Below are the code and all the weights of a small trained network. Each question names an input and a class and asks about switching units off, where a switched-off unit gives its printed mean instead of its output.

import numpy as np


def w(rows, s, z=0):
    codes = np.array(rows[::2]) - 128.0
    scale = np.full(codes.shape[1], s)
    scale[-1] = z or s
    return codes * scale


def f(y):
    return np.maximum(y, 0)


def log_softmax(a):
    a = a - a.max(-1, keepdims=True)
    return a - np.log(np.exp(a).sum(-1, keepdims=True))


def net(x, mask):
    res = np.array(x, float).reshape(1, 8) / 4 @ E
    y = f(res @ A[0][:, :-1].T + A[0][:, -1])
    res = res + np.where(mask, y, B[0][:, -1]) @ B[0][:, :-1]
    return log_softmax(res[-1] @ U[:, :-1].T + U[:, -1])


A, B = {}, {}
E = w([
[198,23,144,169,152,83,140,74,230,104,209,146],'x0',
[134,121,128,141,125,132,105,137,120,129,132,150],'x1',
[56,144,185,235,176,108,76,124,178,173,70,60],'x2',
[95,155,59,205,114,33,118,117,72,62,162,66],'x3',
[89,119,186,118,169,88,182,165,125,15,49,237],'x4',
[131,127,127,126,132,129,134,122,127,127,126,123],'x5',
[201,162,192,88,75,56,58,55,123,140,75,132],'x6',
[45,118,147,171,103,145,186,2,75,170,147,197],'x7',
],0.0083)
A[0] = w([
[138,95,174,64,129,230,128,125,164,177,108,127,31],'neuron 1',
[110,133,57,171,104,23,129,124,49,52,171,84,2],'neuron 2',
[192,173,218,58,49,59,60,72,106,119,77,116,123],'neuron 3',
[196,137,107,86,173,95,79,236,173,91,97,61,96],'neuron 4',
[203,100,53,3,64,151,176,135,78,85,194,206,155],'neuron 5',
[170,45,127,126,153,84,155,106,167,138,158,130,27],'neuron 6',
[78,239,105,103,92,189,128,174,45,174,75,110,59],'neuron 7',
[120,113,178,185,159,163,99,157,179,215,75,140,151],'neuron 8',
[67,118,155,165,106,124,174,4,60,171,147,177,134],'neuron 9',
[159,118,78,146,89,183,61,120,119,234,201,48,36],'neuron 10',
[99,124,103,168,119,59,125,134,107,66,125,80,156],'neuron 11',
[94,124,108,151,136,221,170,199,122,111,167,146,114],'neuron 12',
[156,134,106,136,136,169,109,84,138,166,168,92,35],'neuron 13',
[164,55,140,182,144,96,143,83,226,123,206,133,82],'neuron 14',
[104,93,177,168,196,99,110,127,105,104,91,94,109],'neuron 15',
[145,97,194,56,133,222,147,155,186,136,101,177,73],'neuron 16',
[70,101,90,128,183,203,179,195,143,108,168,86,101],'neuron 17',
[93,82,152,137,199,111,135,141,98,77,104,181,106],'neuron 18',
[112,125,193,135,176,78,157,169,131,2,55,215,55],'neuron 19',
],0.0083,0.0079)
B[0] = w([
[233,176,154,191,161,139,158,93,61,73,210,199,171],'neuron 1',
[222,166,182,184,189,209,178,38,64,87,177,229,203],'neuron 2',
[128,39,19,142,236,124,103,112,149,202,101,186,248],'neuron 3',
[122,98,123,190,6,251,206,201,204,139,105,188,232],'neuron 4',
[8,225,157,180,130,109,67,94,191,124,53,33,253],'neuron 5',
[125,90,225,121,154,111,129,188,62,122,61,133,166],'neuron 6',
[136,29,231,62,148,113,67,217,50,28,85,109,216],'neuron 7',
[88,221,143,206,135,115,98,62,143,91,135,81,210],'neuron 8',
[126,93,100,147,26,200,151,209,212,135,110,170,235],'neuron 9',
[168,183,128,31,109,38,254,140,95,173,167,90,217],'neuron 10',
[155,190,165,150,145,183,91,64,129,122,172,161,216],'neuron 11',
[138,93,66,116,182,111,87,101,160,165,114,146,184],'neuron 12',
[143,171,69,93,102,65,172,151,72,139,140,104,159],'neuron 13',
[102,52,211,43,147,141,45,214,54,65,57,110,222],'neuron 14',
[65,168,146,158,120,110,130,90,113,148,123,87,185],'neuron 15',
[199,177,157,184,145,163,140,61,82,93,229,149,189],'neuron 16',
[125,54,61,141,191,79,99,75,175,182,98,174,199],'neuron 17',
[173,152,102,71,75,62,143,125,127,168,142,111,187],'neuron 18',
[145,144,87,48,97,41,212,163,82,181,218,47,232],'neuron 19',
],0.0071,0.012)
U = w([
[132,161,106,60,100,54,209,148,101,172,184,97,94],'0',
[106,55,210,92,162,142,84,182,75,52,98,125,101],'1',
[164,183,149,186,169,186,140,60,106,86,198,189,98],'2',
[42,205,148,200,137,106,90,100,183,125,103,64,147],'3',
[113,82,105,163,2,213,174,178,200,139,130,182,97],'4',
[115,43,30,136,236,108,104,92,162,191,116,179,107],'5',
[106,130,118,136,124,133,108,127,148,121,157,132,253],'6',
],0.0089,0.018)

Each question gives the input, the list of numbers given to net, and the class t.
The units are the neurons (one row each of A and B). Each row of codes is followed by its name. A weight is (code - 128) times the scale printed after its matrix; where a second scale follows, it is the last column's (A, B and U).
mask holds one flag per neuron, in row order. A switched-off neuron (its flag False) gives its mean, the last column of its row in B, instead of its output. The means were averaged over made-up inputs and are rounded, as every weight is.
A unit's drop is (log p(t) with every unit on - log p(t) with that unit switched off) / (log p(t) with every unit on - log p(t) with every unit switched off).
The circuit of an input: a set's keep is (log p(t) with only the set's units on - log p(t) with every unit switched off) / (log p(t) with every unit on - log p(t) with every unit switched off). Starting from the 12 units with the biggest drops (on a tie, the unit counted first), units are removed one at a time, each time the one whose removal leaves the highest keep (on an exact tie, the one counted first), for as long as the keep stays at least 0.8.
circuit, biggest first: the units of the circuit, biggest drop first
unit that matters most: the unit with the biggest drop
top k neurons: the k neurons with the biggest drops, biggest first
drop when u is switched off: that unit's drop, to one decimal
input [-8,6,-1,2,-2,5,-7,-8], class 1: top 3 neurons => (neuron 7; neuron 9; neuron 3)
input [-4,4,-4,3,6,3,-7,6], class 5: unit that matters most => neuron 12
input [2,-5,-1,-5,-6,0,7,6], class 5: top 2 neurons => (neuron 3; neuron 4)
input [-6,0,-3,2,1,-8,-1,-8], class 4: top 2 neurons => (neuron 4; neuron 14)
input [0,-5,5,7,-5,-6,6,6], class 2: top 2 neurons => (neuron 2; neuron 4)
input [-7,1,2,8,8,1,-5,7], class 0: top 3 neurons => (neuron 19; neuron 18; neuron 4)
input [-3,-2,0,-4,2,1,0,1], class 2: top 4 neurons => (neuron 14; neuron 16; neuron 5; neuron 1)
input [6,-7,-6,4,0,5,-7,-7], class 4: top 3 neurons => (neuron 4; neuron 3; neuron 7)
input [-7,-2,0,-5,1,4,-8,-7], class 5: top 2 neurons => (neuron 17; neuron 12)
input [2,2,-7,-4,-2,-2,-6,2], class 3: top 2 neurons => (neuron 5; neuron 3)
input [-2,-7,1,-7,2,1,1,-6], class 2: top 2 neurons => (neuron 16; neuron 1)
input [3,5,5,-1,5,-5,-7,-2], class 5: top 3 neurons => (neuron 17; neuron 5; neuron 12)
input [2,-6,-6,-8,-8,8,-6,4], class 0: top 4 neurons => (neuron 10; neuron 13; neuron 2; neuron 11)
input [3,-6,7,7,-8,0,-7,-2], class 0: circuit, biggest first => (neuron 10)
input [-4,-1,6,0,-7,7,5,-1], class 0: top 2 neurons => (neuron 10; neuron 5)
input [-1,-4,-1,1,-5,-3,-6,1], class 5: top 4 neurons => (neuron 17; neuron 19; neuron 12; neuron 18)
input [-6,6,-6,-6,-1,3,7,6], class 5: drop when neuron 16 is switched off => -0.1
input [-4,-3,2,0,7,8,1,-8], class 4: drop when neuron 4 is switched off => 2.0
input [7,-7,7,-7,-8,-1,-4,1], class 0: drop when neuron 5 is switched off => 0.1
input [-3,-1,-2,2,-1,5,4,6], class 4: circuit, biggest first => (neuron 9)
input [-4,6,6,5,-1,3,1,-8], class 4: drop when neuron 19 is switched off => 0.0
